How the units are linked:
s599 g s907
s599 z s818
s599 m s485
s710 g s214
s710 s s907
s710 j s610
s710 z s246
s710 m s493
s419 h s887
s419 j s478
s419 z s987
s419 m s777
s358 h s350
s358 g s267
s358 s s342
s358 z s232
s818 g s475
s818 z s599
s818 m s812
s350 h s610
s350 g s493
s350 s s485
s350 z s863
s350 m s358
s777 h s419
s777 j s543
s777 z s947
s643 g s859
s643 s s710
s643 j s93
s643 z s773
s643 m s371
s342 h s485
s342 g s855
s342 z s847
s565 h s79
s565 s s80
s565 j s278
s565 z s38
s267 h s493
s267 g s217
s267 s s855
s267 j s358
s267 z s231
s485 h s599
s485 g s481
s485 z s812
s485 m s342
s812 h s818
s812 g s478
s812 z s485
s812 m s847
s863 h s233
s863 g s527
s863 s s812
s863 z s350
s863 m s232
s937 h s214
s937 s s987
s937 j s493
s937 z s68
s937 m s217
s855 h s481
s855 g s947
s855 j s342
s855 z s543
s246 g s186
s246 s s475
s246 j s233
s246 z s710
s246 m s527
s478 h s475
s478 g s419
s478 j s812
s478 z s481
s478 m s543
s475 g s887
s475 j s818
s475 z s907
s475 m s478
s847 h s812
s847 g s543
s847 z s342
s214 s s580
s214 j s710
s214 z s186
s214 m s937
s665 h s371
s665 g s38
s665 s s267
s665 j s107
s665 z s278
s884 s s186
s884 j s773
s884 z s859
s884 m s79
s107 h s765
s107 g s665
s107 s s358
s107 z s720
s859 s s214
s859 j s643
s859 z s884
s859 m s545
s887 j s475
s887 z s580
s887 m s419
s543 h s478
s543 g s777
s543 j s847
s543 z s855
s186 s s887
s186 j s246
s186 z s214
s186 m s68
s371 h s643
s371 g s545
s371 s s493
s371 j s765
s371 z s769
s371 m s665
s987 h s580
s987 j s481
s987 z s419
s987 m s947
s278 h s769
s278 g s565
s278 s s231
s278 j s720
s278 z s665
s128 g s773
s128 s s233
s128 z s93
s128 m s591
s907 g s580
s907 j s599
s907 z s475
s907 m s481
s233 g s246
s233 s s818
s233 z s610
s233 m s863
s38 h s545
s38 s s217
s38 j s665
s38 z s565
s720 h s591
s720 g s278
s720 s s232
s720 z s107
s93 g s643
s93 s s610
s93 z s128
s93 m s765
s765 h s93
s765 g s371
s765 s s350
s765 z s591
s765 m s107
s947 h s987
s947 j s855
s947 z s777
s80 h s68
s80 s s777
s80 j s231
s80 z s217
s773 g s884
s773 s s246
s773 j s128
s773 z s643
s773 m s769
s769 h s773
s769 g s79
s769 s s527
s769 j s591
s769 z s371
s769 m s278
s79 h s884
s79 s s68
s79 j s769
s79 z s545
s79 m s565
s217 h s937
s217 s s947
s217 j s267
s217 z s80
s493 h s710
s493 g s937
s493 s s481
s493 j s350
s493 z s527
s493 m s267
s591 h s128
s591 g s769
s591 s s863
s591 z s765
s591 m s720
s231 h s527
s231 g s80
s231 s s543
s231 j s232
s231 z s267
s232 h s863
s232 g s231
s232 s s847
s232 z s358
s527 h s246
s527 g s68
s527 s s478
s527 j s863
s527 z s493
s527 m s231
s610 g s710
s610 s s599
s610 z s233
s610 m s350
s545 h s859
s545 s s937
s545 j s371
s545 z s79
s545 m s38
s580 j s907
s580 z s887
s580 m s987
s481 h s907
s481 g s987
s481 j s485
s481 z s478
s481 m s855
s68 h s186
s68 s s419
s68 j s527
s68 z s937
s68 m s80

The rows follow the links: the fewer symbols apart two units are, the more alike their rows tend to be.

Each row is also shifted at random along 4 hidden directions that mean nothing.

Some units, each with a row of numbers:
s591 -> [ -84   20   67    3   36   48   29  -14  -91  -16  -39   17  -21  -17  -31  -28   41  -42  -18  -31   24    4   55   12    5    0]
s186 -> [   1   57  -19   41  -26  -44  -12    8   38    8   37  -23   -4  -58  -21  -59    4  -26   42  -22   25    6   12   24   12   10]
s863 -> [ -35   17   46   -5   68   31   38  -18  -79  -53  -22   28  -13    4   26   19   15  -21  -31  -10  -34   22   38  -15    0    7]
s937 -> [  -6  -10  -31   -2  -60  -33  -25    9   39   73   41  -13    6   13  -22   -1   12  -16   25   25   78  -31   -1   52  -32  -37]
s765 -> [  37  -40   33  -29   34    5   15    4    7  -27  -82  -40  -45  -25   -8   53  -16   68  -13   -2  -80   53  -68  -11   71   15]
s818 -> [  44   39   17   -9   41   12   67   12  -58  -56   45   23    0   15    6   17   22  -42  -52   12   54   -2   25   54  -52   11]
s68 -> [  20   28  -41   27  -17  -31  -52  -10   51    3   51   12  -20   21   27  -58    0   26   41  -15    1   12   26  -12    1  -46]
s812 -> [  41    9  -13  -19   44   31   58   -3  -33  -56    4   48  -22   -3   22   31  -16   10  -33  -21   -9   30  -20  -14    0   13]
s545 -> [ -27   16  -18    8  -29  -26  -47   14   66   53  -19  -44  -37   13  -18  -20   33   17   31   -5   26  -28  -11   23   43  -30]
s342 -> [  24  -47    7  -55   25   45   47  -22  -23   -4   15   54  -62   24    4   58  -14   11  -67  -59   49  -44  -33   13  -30    1]
s478 -> [ 111    5  -39   -4    4   24   16  -16    1  -12   60   60  -18    0   30   -3  -38  -12  -10  -39   40  -18    9  -20  -35    3]
s580 -> [ 108    9  -66   -7  -12  -79   13   40   80  -29   42   -9  -21   -3   17   33    4   62   18   14  -10   -3  -80   14   27   11]
s371 -> [  -4  -24   54    0  -35   21  -16    3  -27   75  -44  -25    2   67  -14   16   53  -18  -16   30   48  -59   35   45  -32  -35]
s214 -> [-114   65  -14    9  -37  -14    9   45   29   31   54  -15  -24  -19  -18  -46   67    3    4    8   53  -70   30   73    9   -3]
s887 -> [  98   37  -51   13  -27  -33    6   12   34   -2   80   22  -13   21   -9  -36   13  -12   35    2   78  -34   10   32  -44  -32]
s847 -> [  77  -59    5   -8   35   22   27  -32  -33  -42    6   58  -10   25   20   50  -43   -6  -27   -7    4   48  -22  -38  -50   -9]
s884 -> [  77   31    0   20  -11  -29  -42   -3   21   28    3  -26  -44   -7   -4  -61   47    5   30  -32   56  -30   30   22    6  -32]
s493 -> [ -40  -12   31  -41  -44   16   14   21   -2   58  -20  -37   74    4  -13   51   21  -23  -29   63  -40  -27  -22   44  -11   36]

In each set, the symbols that take the first to the second take the third to the fourth, perhaps in another order. Give the fourth.
Answer with the unit's name.
[  10  -51    2  -37    3   30   37    3  -23  -27  -11   34   10    3   -2   77  -16    7  -33   -4   -6   14  -44  -21  -25   31]
to [ -47    5  -48   -1    9   18   10  -38   15  -22   43   72  -19  -25   43  -21  -53   24  -11  -57  -28   -9   26  -93   18   11]
as [  92   15  -50  -31    2  -32   44   36   60  -42   17  -19  -27  -41    4   31    8   48  -14    2  -38  -11  -63   35   49   32]
to s887

[  10   65   17   18   39   12  -21   16  -10  -20  -21  -17  -38  -22   20  -68   51   46    5  -24  -45  -19   54   -4   83  -29]
to [  -7  102   -2   39   59  -10   10   44  -16  -62   33   -1   34   39   49  -67   44   23    7   51  -53  -12   75   19    4  -20]
as [ -38  -54   20  -32  -33   46  -25   -4   -3   57    2   29    2   80   16   49  -21   -9  -32    0   13  -66   20  -24  -58  -32]
to s855

[  30   53  -58   24   11  -43   -6   20   46  -34   75   20  -16   -4    2  -49   23   31   10   -5   20  -19   13   12   18  -24]
to [ -27   39  -46   16  -35  -34  -17    0   23   34   72   32   23  -34  -14  -47  -16  -34   22  -24   51    2   22   -9  -28    4]
as [  64    4   -2    5  -23  -34  -14   23   31   38   -1  -23  -48   14  -29  -21   65   18   27   14   75  -50  -11   58    3  -27]
to s545

[   6    4   10  -17   31   35   62  -15  -38  -48   34   51   -7   -2   -8   17   -8  -28  -39   -7   16   17   -2    3  -33   12]
to [ -51   -1  -12  -12   22   33   -5  -32   -8  -17   60   68   37   41   42  -15  -40  -19  -14    2  -14  -22   33  -51  -62  -35]
as [  16   17  -41  -64    0   21   45   35   23   -4  113   60  -28   72   45   51   28   44  -67    4   48 -118   14   48  -53  -23]
to s947

[ -58  -12   28  -10   35   64   16  -33  -54  -44   -7   55  -36   17   34    8   -6    6  -33  -58   -3    1   40  -42   -6  -10]
to [ -10   22    3  -26   46   42   57    4  -42  -69   30   53  -14   26   49   28    2    6  -48  -12    6   -8   32    6  -44   -7]
as [ -85  -13   22   50  -13    7  -42  -47  -38   37  -23    6   98  -33    2  -15  -77  -77    4    7  -45   60   37  -74  -26   30]
to s478

[ -34   22   -2   48  -36  -14  -33   -1   -4   37   61   14   54   46    6  -81    9  -69   23   20   77  -18   92   12  -67  -64]
to [  34   68    4   56   18  -32    8   19   -7  -35   -2  -28   58  -20    9  -52    3  -19   11   46  -66   47   24   17   26    8]
as [  41  -12  -68    1    6  -21  -35  -17   65  -11   50   33  -39    6   26  -10  -41   56   42  -50  -17    0  -37 -100   13  -19]
to s478

[  67   20   14    8   56  -22   55   10  -32  -70   35   37   29   42   30   32   -7   -5  -19   75  -16   24    2   37  -42   17]
to [-104   49    7  -29   13   23   91   27  -21  -34   23    1   13  -53   -7   23   47    4  -46    2   -1   -7  -11   67   26   51]
as [  -5  -22  -54  -19  -45   -5  -19   -5   68   62   67   30  -17   14    1   26  -18   13   11  -30   46  -40  -35  -25  -32  -18]
to s777

[ -15   17    9  -42   27   15   88   24  -39  -21   21    9  -17  -56  -17   38   43    9  -47    8   33  -23  -24   81    2   52]
to [ -13   77  -12   31   21   -6   39   14  -19  -34   56   19   70  -41   14  -23   15  -40    7   49  -20   27   29   20   -1   34]
as [  -2   -7   31   34   -6   13  -37  -23  -35   27  -53  -24   31    5    3  -51    7  -31   39  -12   -4   15   62  -36   20  -17]
to s545

[ -19  -31   41  -10  -18   24  -37    6  -13   70  -54  -58   20   47  -17   14   37  -14   -7   42   -3  -27   17   28   12  -19]
to [ -19  -22  -22   15  -63  -25  -44    2   21   76   -4  -37  -22  -14  -46  -20   31   -6   33  -15   60  -41    1   36   17  -24]
as [ -27  -11   18  -19   26   14   55   -6  -30  -22    4   -1   36    1   -1   64   -7  -16  -47   29  -19   23  -26   38  -31   55]
to s481

[  26  -48   40  -14  -28    9  -48    0    4   37  -79  -59   -1    1  -32   19   19   22   17   22  -33    0  -28   11   43   -4]
to [  29  -10   37   42    7    9  -47  -22  -45   14  -31  -16   27   42   16  -45    1  -39   20   13   -8   13   60  -26   -3  -34]
as [ -29   -6  -45    6  -15    0  -55  -29   50    2   27   41  -50  -23   12  -35  -23   26   40  -76    5   -4   -3  -52   41  -25]
to s217

[ -24   38  -26    7  -34  -44    3   34   37   33   27  -34   17  -30  -43  -32   53  -16   18   22   50  -33  -12   65   16    1]
to [ -44  -46  -19   18  -55  -40  -51   -8   46   35   -3  -21   68   -5   -6   19  -53  -13   27   32  -34   33  -36  -41  -19   10]
as [  12   21   29  -11   -7    9    1   40  -22   31  -31  -44  -40   14  -30   -1   92    1  -12    3   64  -73   13   73   10  -28]
to s665

[  28  -19   11  -50   17   28   67   22  -19  -18   24   30  -28   46    1   54   17   -3  -59   12   49  -19  -21   60  -52   12]
to [ -68   57  -21    2   27   26   27  -16   -9  -25   74   54   30  -59   28  -45  -12  -11  -12  -37  -40  -17   44  -38   14   40]
as [ -15  -24    8   13    5   23  -46  -36  -41   16  -38    9   -1   31   24  -16  -23   -1   22  -28  -23    0   36  -55  -16  -40]
to s38

[ -61   -3  -17   24  -55  -46  -65   -7   56   42  -34  -68   14  -46  -47  -30   -5   37   53  -10  -30   14  -32  -18   51   10]
to [  -5  -40  -41    5  -54  -19  -18   -5   51   36   35   17   10   -3  -28   16  -47   -9    4    1   35  -14  -48  -19  -31   14]
as [  40   -6    0   57  -15  -35  -69  -23   32   34  -16  -24    4   24  -11  -49   -4  -29   57    8   24   29   31  -16  -19  -56]
to s777

[   1   -7    9    4   37   32  -50  -30    0    7  -28   -6  -34   28   33  -29  -31   27   24  -47  -41   -4   44  -84   10  -27]
to [  -8  -29   14   11  -25   33  -34  -42  -55   32   10   48   38   25   -5   -4  -50  -67   13  -23   46   12   53  -54  -53  -18]
as [ -68  -44   40  -12    6   39    8    0  -54    4  -62   -4  -27   22   -6   44   -6    4  -16  -19    0    1   -3  -10   -9  -23]
to s358

[  19   66   15    5   43   -5  -11   19  -12  -29  -10  -14  -16    7   23  -64   50   42   22    1  -29  -17   55   15   48  -31]
to [ -15  -15   24  -34  -33   44  -24    0   -9   66  -58  -46  -79  -32  -45   -2   67   11   -8  -57   39  -48   11   41   53  -10]
as [  48   27    9  -11  -17  -11   16   42    5    4   -4  -38    1  -12   -9   23   58    5   -3   36   11  -43  -13   69   18    8]
to s527

[  -4  -56   42  -41    7   40    8  -10  -44   13  -54   -3  -45   63    7   55   14   10  -30  -21   24   -9    2    4  -27  -38]
to [ -44  -24   34  -36   17   10   63    8  -50  -19  -37   -3   -3  -18   -5   73   12   12  -52   12   -5   10  -34   30   18   23]
as [  12  -52   34   -2   28   47  -16  -12  -57  -30  -47   15  -52   23    0   28   -8    4   -7  -27    5    5   16  -39    5  -30]
to s863

[-166    6    9  -11  -33   30   20  -24  -18   39   53   37   93   -1   10   26  -31  -42  -36   32    5  -31   26  -15  -52   46]
to [   8   -4  -51   15  -22  -26  -33  -33   56   -5   49   17   24  -26    8  -22  -65   15   40  -37  -27   30   -1  -71    5   19]
as [  82   21  -11   19   14    5  -31  -15  -23    2   -5   28    4   16   12  -41  -15  -13    3  -34  -17   18   55  -51    3  -17]
to s937

[ -88  -18    8  -34  -54   27   26  -34  -17   50   45   39   61   -2  -14   42  -30  -58  -32   -8   21  -19   10  -10  -56   35]
to [  21   -4  -13   13   17    9  -17  -22   18  -22   41   57   51   26   37    8  -70    1    4   15  -47   19   -4  -77  -34    3]
as [  79   30   23   -1   61   21   57   32  -50  -62    6   20  -41   32   14   10   36   20  -35    2   14   -7   19   40   -8  -18]
to s610

